Here is a tiny trained network, its code and every weight. The questions are about switching its units off for an input and a class, where a switched-off unit gives its printed mean instead of its output.

import numpy as np


def w(rows, s, z=0):
    codes = np.array(rows[::2]) - 128.0
    scale = np.full(codes.shape[1], s)
    scale[-1] = z or s
    return codes * scale


def norm(h):
    return h / np.sqrt((h * h).mean(-1, keepdims=True) + 1e-5)


def f(y):
    return y / 2 * (1 + np.tanh(0.7978845608 * (y + 0.044715 * y**3)))


def log_softmax(a):
    a = a - a.max(-1, keepdims=True)
    return a - np.log(np.exp(a).sum(-1, keepdims=True))


def net(x, mask):
    res = np.array(x, float).reshape(1, 2) / 4 @ E
    u = 0
    for l in range(3):
        y = f(norm(res) @ A[l][:, :-1].T + A[l][:, -1])
        res = res + np.where(mask[u : u + 9], y, B[l][:, -1]) @ B[l][:, :-1]
        u += 9
    return log_softmax(norm(res)[-1] @ U[:, :-1].T + U[:, -1])


A, B = {}, {}
E = w([
[35,78,152,79,127,187],'x0',
[1,199,178,113,197,57],'x1',
],0.0054)
A[0] = w([
[111,114,138,122,152,169,41],'L0N0',
[140,168,94,117,98,50,127],'L0N1',
[32,114,197,125,125,162,23],'L0N2',
[2,118,136,87,113,135,247],'L0N3',
[100,221,107,164,206,71,220],'L0N4',
[88,184,125,93,74,99,104],'L0N5',
[91,119,130,104,111,113,103],'L0N6',
[31,97,119,38,195,143,140],'L0N7',
[98,85,129,199,149,29,90],'L0N8',
],0.0086,0.0015)
B[0] = w([
[193,147,152,126,69,145,134],'L0N0',
[82,88,174,147,180,101,167],'L0N1',
[114,114,136,210,109,115,207],'L0N2',
[125,147,113,221,70,28,248],'L0N3',
[152,116,146,111,1,66,254],'L0N4',
[182,158,180,216,38,193,149],'L0N5',
[173,177,96,148,32,145,140],'L0N6',
[101,183,172,174,95,96,240],'L0N7',
[128,100,187,172,124,116,164],'L0N8',
],0.008,0.0065)
A[1] = w([
[182,178,98,142,203,91,34],'L1N0',
[114,151,237,155,147,2,210],'L1N1',
[100,145,120,136,104,77,1],'L1N2',
[62,113,170,214,91,174,112],'L1N3',
[82,78,88,216,82,240,218],'L1N4',
[147,117,121,30,91,238,149],'L1N5',
[110,125,104,68,105,106,13],'L1N6',
[112,134,139,169,105,80,214],'L1N7',
[154,99,228,169,39,40,244],'L1N8',
],0.0078,0.0013)
B[1] = w([
[104,72,162,189,87,29,132],'L1N0',
[186,175,71,142,57,133,219],'L1N1',
[112,114,54,125,81,118,147],'L1N2',
[104,147,1,250,97,48,163],'L1N3',
[53,206,117,93,101,95,161],'L1N4',
[44,214,148,63,245,190,162],'L1N5',
[113,105,79,124,124,144,122],'L1N6',
[124,142,109,137,78,49,176],'L1N7',
[7,207,100,168,64,113,250],'L1N8',
],0.0055,0.013)
A[2] = w([
[196,83,120,126,91,88,81],'L2N0',
[149,34,93,139,126,92,130],'L2N1',
[131,192,119,75,154,128,2],'L2N2',
[193,72,190,154,116,140,129],'L2N3',
[118,134,129,2,181,240,132],'L2N4',
[51,118,83,133,136,66,151],'L2N5',
[119,101,118,36,137,209,28],'L2N6',
[130,18,190,139,143,86,66],'L2N7',
[83,117,86,104,102,76,198],'L2N8',
],0.0081,0.0019)
B[2] = w([
[1,78,107,143,216,120,155],'L2N0',
[88,90,182,102,173,165,138],'L2N1',
[151,104,146,89,162,129,137],'L2N2',
[76,105,193,169,122,130,130],'L2N3',
[223,154,140,56,109,188,254],'L2N4',
[169,166,74,136,108,160,204],'L2N5',
[176,151,133,20,134,131,187],'L2N6',
[134,92,104,135,193,118,124],'L2N7',
[173,162,118,82,105,137,205],'L2N8',
],0.0077,0.0061)
U = w([
[96,188,119,178,23,90,251],'0',
[81,9,175,165,215,154,23],'1',
[197,132,153,12,148,231,149],'2',
],0.012,0.0022)

Each question gives the input, the list of numbers given to net, and the class t.
The units are the neurons (one row each of A and B). Each row of codes is followed by its name. A weight is (code - 128) times the scale printed after its matrix; where a second scale follows, it is the last column's (A, B and U).
mask holds one flag per neuron, layer by layer. A switched-off neuron (its flag False) gives its mean, the last column of its row in B, instead of its output. The means were averaged over made-up inputs and are rounded, as every weight is.
A unit's drop is (log p(t) with every unit on - log p(t) with that unit switched off) / (log p(t) with every unit on - log p(t) with every unit switched off).
most important unit: the unit with the biggest drop
top k neurons: the k neurons with the biggest drops, biggest first
top k neurons in layer l: the k neurons of layer l with the biggest drops, biggest first
drop of u: that unit's drop, to one decimal
input [-8,-5], class 1: most important unit -> L0N4
input [-1,-1], class 1: top 3 neurons in layer 0 -> (L0N4; L0N3; L0N7)
input [-5,-3], class 1: top 4 neurons -> (L0N4; L0N7; L0N3; L1N8)
input [-5,-8], class 1: top 2 neurons -> (L1N8; L1N0)
input [-8,-8], class 1: top 3 neurons -> (L1N8; L0N4; L0N3)
input [-4,-5], class 1: top 3 neurons -> (L1N8; L0N4; L0N3)
input [-2,-3], class 1: top 4 neurons in layer 0 -> (L0N4; L0N5; L0N3; L0N6)
input [-3,-3], class 1: top 2 neurons -> (L0N4; L1N8)
input [-5,-7], class 1: top 2 neurons -> (L1N8; L0N4)
input [-4,-8], class 2: top 3 neurons in layer 1 -> (L1N3; L1N8; L1N7)
input [3,-3], class 2: top 2 neurons -> (L0N3; L0N7)
input [-4,-3], class 1: top 4 neurons -> (L0N4; L0N3; L0N7; L1N8)
input [-6,-4], class 1: top 3 neurons -> (L0N4; L0N3; L0N7)
input [-2,-6], class 2: top neuron -> (L0N3)
input [2,-3], class 2: drop of L0N3 -> 0.6
input [-1,-7], class 2: drop of L0N3 -> 1.0
input [2,-8], class 2: drop of L0N2 -> 0.0
